Here is a tiny trained network, its code and every weight. The questions are about switching its units off for an input and a target symbol, where a switched-off unit gives its printed mean instead of its output.

import numpy as np


def w(rows, s, z=0):
    codes = np.array(rows[::2]) - 128.0
    scale = np.full(codes.shape[1], s)
    scale[-1] = z or s
    return codes * scale


def norm(h):
    return h / np.sqrt((h * h).mean(-1, keepdims=True) + 1e-5)


def f(y):
    return np.maximum(y, 0)


def softmax(a):
    e = np.exp(a - a.max(-1, keepdims=True))
    return e / e.sum(-1, keepdims=True)


def log_softmax(a):
    a = a - a.max(-1, keepdims=True)
    return a - np.log(np.exp(a).sum(-1, keepdims=True))


def net(x, mask):
    ids = ['βγδεζηθμξστψω'.index(c) for c in x.split()]
    T = len(ids)
    res = E[ids] + P[:T]
    r = norm(res)
    for j in range(2):
        rows = slice(3 * j, 3 * j + 3)
        q, k, v = (r @ M[0][rows].T for M in (Q, K, V))
        z = softmax(np.where(np.tri(T) > 0, q @ k.T / 3**0.5, -1e9)) @ v
        o = O[0][rows]
        res = res + np.where(mask[j], z, o[:, -1]) @ o[:, :-1]
    y = f(norm(res) @ A[0][:, :-1].T + A[0][:, -1])
    res = res + np.where(mask[2:26], y, B[0][:, -1]) @ B[0][:, :-1]
    return log_softmax(norm(res)[-1] @ U[:, :-1].T + U[:, -1])


Q, K, V, O, A, B = {}, {}, {}, {}, {}, {}
E = w([
[181,144,143,107],'β',
[225,215,118,185],'γ',
[198,183,128,237],'δ',
[182,125,161,72],'ε',
[169,131,160,76],'ζ',
[184,120,159,68],'η',
[181,117,166,71],'θ',
[186,124,149,69],'μ',
[224,139,147,80],'ξ',
[180,129,161,66],'σ',
[184,197,186,161],'τ',
[85,73,41,82],'ψ',
[3,108,244,126],'ω',
],0.0039)
P = w([
[150,2,123,144],'0',
[145,33,123,141],'1',
[151,60,121,132],'2',
[165,81,117,128],'3',
[172,99,114,116],'4',
[166,117,109,110],'5',
[168,133,115,101],'6',
[166,147,116,89],'7',
[163,170,111,67],'8',
[161,200,116,63],'9',
[156,233,113,61],'10',
[197,223,115,27],'11',
],0.0046)
Q[0] = w([
[75,150,144,254],'head 0',
[228,126,116,88],'head 0',
[47,76,198,217],'head 0',
[225,154,172,107],'head 1',
[80,30,193,177],'head 1',
[40,59,71,209],'head 1',
],0.0077)
K[0] = w([
[145,8,3,69],'head 0',
[30,215,202,66],'head 0',
[145,17,75,165],'head 0',
[55,205,36,41],'head 1',
[75,39,117,243],'head 1',
[162,22,225,178],'head 1',
],0.0059)
V[0] = w([
[92,127,237,40],'head 0',
[100,196,117,253],'head 0',
[178,46,32,103],'head 0',
[113,98,247,128],'head 1',
[203,155,251,83],'head 1',
[166,171,59,92],'head 1',
],0.0058)
O[0] = w([
[110,30,110,192,108],'head 0',
[176,251,123,188,57],'head 0',
[138,77,112,3,199],'head 0',
[171,158,195,197,100],'head 1',
[215,108,177,157,252],'head 1',
[139,73,86,78,200],'head 1',
],0.0066,0.0039)
A[0] = w([
[154,89,79,156,141],'neuron 0',
[167,146,120,91,92],'neuron 1',
[117,87,105,233,134],'neuron 2',
[114,130,76,223,122],'neuron 3',
[75,165,138,115,7],'neuron 4',
[66,110,81,109,115],'neuron 5',
[130,184,177,150,106],'neuron 6',
[40,187,107,127,30],'neuron 7',
[50,114,215,81,144],'neuron 8',
[166,114,85,143,84],'neuron 9',
[125,170,192,78,95],'neuron 10',
[115,99,83,192,178],'neuron 11',
[145,157,222,92,127],'neuron 12',
[121,183,20,159,164],'neuron 13',
[151,110,98,141,124],'neuron 14',
[138,104,47,109,101],'neuron 15',
[96,109,82,116,140],'neuron 16',
[93,104,77,254,155],'neuron 17',
[56,119,72,129,123],'neuron 18',
[154,183,70,165,158],'neuron 19',
[136,111,64,108,86],'neuron 20',
[50,165,107,138,2],'neuron 21',
[38,151,223,120,133],'neuron 22',
[95,146,83,79,167],'neuron 23',
],0.0069,0.0065)
B[0] = w([
[91,152,190,129,229],'neuron 0',
[87,114,204,128,226],'neuron 1',
[33,186,180,80,158],'neuron 2',
[80,171,177,201,138],'neuron 3',
[250,30,252,246,128],'neuron 4',
[111,203,172,142,152],'neuron 5',
[161,205,92,164,139],'neuron 6',
[201,226,83,81,128],'neuron 7',
[85,200,171,162,195],'neuron 8',
[169,136,200,119,151],'neuron 9',
[84,137,224,108,158],'neuron 10',
[78,203,158,85,167],'neuron 11',
[180,171,173,189,241],'neuron 12',
[126,153,62,194,181],'neuron 13',
[146,148,140,121,183],'neuron 14',
[132,179,133,84,201],'neuron 15',
[118,173,119,119,173],'neuron 16',
[25,155,205,185,152],'neuron 17',
[145,167,153,175,139],'neuron 18',
[133,125,75,178,205],'neuron 19',
[92,190,181,65,163],'neuron 20',
[149,255,56,126,128],'neuron 21',
[67,206,222,101,144],'neuron 22',
[72,194,129,116,253],'neuron 23',
],0.0075,0.0026)
U = w([
[115,103,178,98,254],'β',
[181,219,137,99,154],'γ',
[161,191,48,178,193],'δ',
[133,99,103,130,63],'ε',
[142,82,128,125,82],'ζ',
[134,87,97,132,86],'η',
[140,82,118,129,62],'θ',
[138,88,94,120,76],'μ',
[176,84,92,90,100],'ξ',
[145,74,109,115,89],'σ',
[223,121,156,238,153],'τ',
[18,198,45,43,126],'ψ',
[3,143,207,237,111],'ω',
],0.0072,0.0053)

Each question gives the input, a string of symbols that net reads in full, and the target symbol t.
The units are the heads (3 rows each of Q, K, V and O) and the neurons (one row each of A and B). Each row of codes is followed by its name. A weight is (code - 128) times the scale printed after its matrix; where a second scale follows, it is the last column's (O, A, B and U).
mask holds one flag per unit, heads first, then neurons. A switched-off unit (its flag False) gives its mean, the last column of its rows in O or B, instead of its output. The means were averaged over made-up inputs and are rounded, as every weight is.
A unit's drop is (log p(t) with every unit on - log p(t) with that unit switched off) / (log p(t) with every unit on - log p(t) with every unit switched off).
The circuit of an input: a set's keep is (log p(t) with only the set's units on - log p(t) with every unit switched off) / (log p(t) with every unit on - log p(t) with every unit switched off). Starting from the 12 units with the biggest drops (on a tie, the unit counted first), units are removed one at a time, each time the one whose removal leaves the highest keep (on an exact tie, the one counted first), for as long as the keep stays at least 0.8.
circuit, biggest first: the units of the circuit, biggest drop first
top k neurons: the k neurons with the biggest drops, biggest first
which heads matter: for each layer, one digit per head in row order, 1 if its drop is at least 0.15 and else 0, layers parted by /
drop of u: that unit's drop, to one decimal
input γ τ ζ δ γ ξ η γ β τ ω θ, target ω: which heads matter -> 10
input ω ζ γ ψ ψ η, target ψ: circuit, biggest first -> [head 1]
input ξ η γ ω μ, target ω: circuit, biggest first -> [head 0; neuron 17]
input δ ψ γ β ζ ξ γ τ τ ω δ, target ω: circuit, biggest first -> [head 0; neuron 17]
input ω ω β β γ δ γ γ γ ω σ, target ω: which heads matter -> 10
input τ τ τ η, target τ: which heads matter -> 01
input μ γ μ ω ψ, target ω: circuit, biggest first -> [head 0; head 1]
input ω ψ ζ, target ω: circuit, biggest first -> [head 1; head 0]
input τ ψ η τ ω γ γ ζ ψ β, target ψ: circuit, biggest first -> [head 1; neuron 23]
input γ ξ ψ δ, target ψ: circuit, biggest first -> [head 1; head 0]
input τ ξ ξ γ δ ξ γ τ ψ σ, target ψ: circuit, biggest first -> [head 1; neuron 23]
input β τ ψ δ ω δ, target ω: circuit, biggest first -> [head 1; head 0; neuron 17]
input τ τ θ, target τ: circuit, biggest first -> [head 1; neuron 12]
input τ μ γ ψ ψ γ, target ψ: circuit, biggest first -> [head 1]
input γ η γ η ω ζ ξ β γ ω γ γ, target ω: top 2 neurons -> [neuron 17; neuron 2]
input ω γ θ β τ ξ δ γ ψ ξ, target ψ: top 2 neurons -> [neuron 23; neuron 12]
input γ γ ξ η τ ψ β, target ψ: drop of neuron 12 -> 0.1
input ψ ψ δ ζ γ τ τ τ σ, target τ: drop of head 0 -> 0.5
input ψ ψ ζ, target ψ: drop of neuron 23 -> 0.1
input δ β ξ η τ β γ ζ ω ξ, target ω: circuit, biggest first -> [head 0]
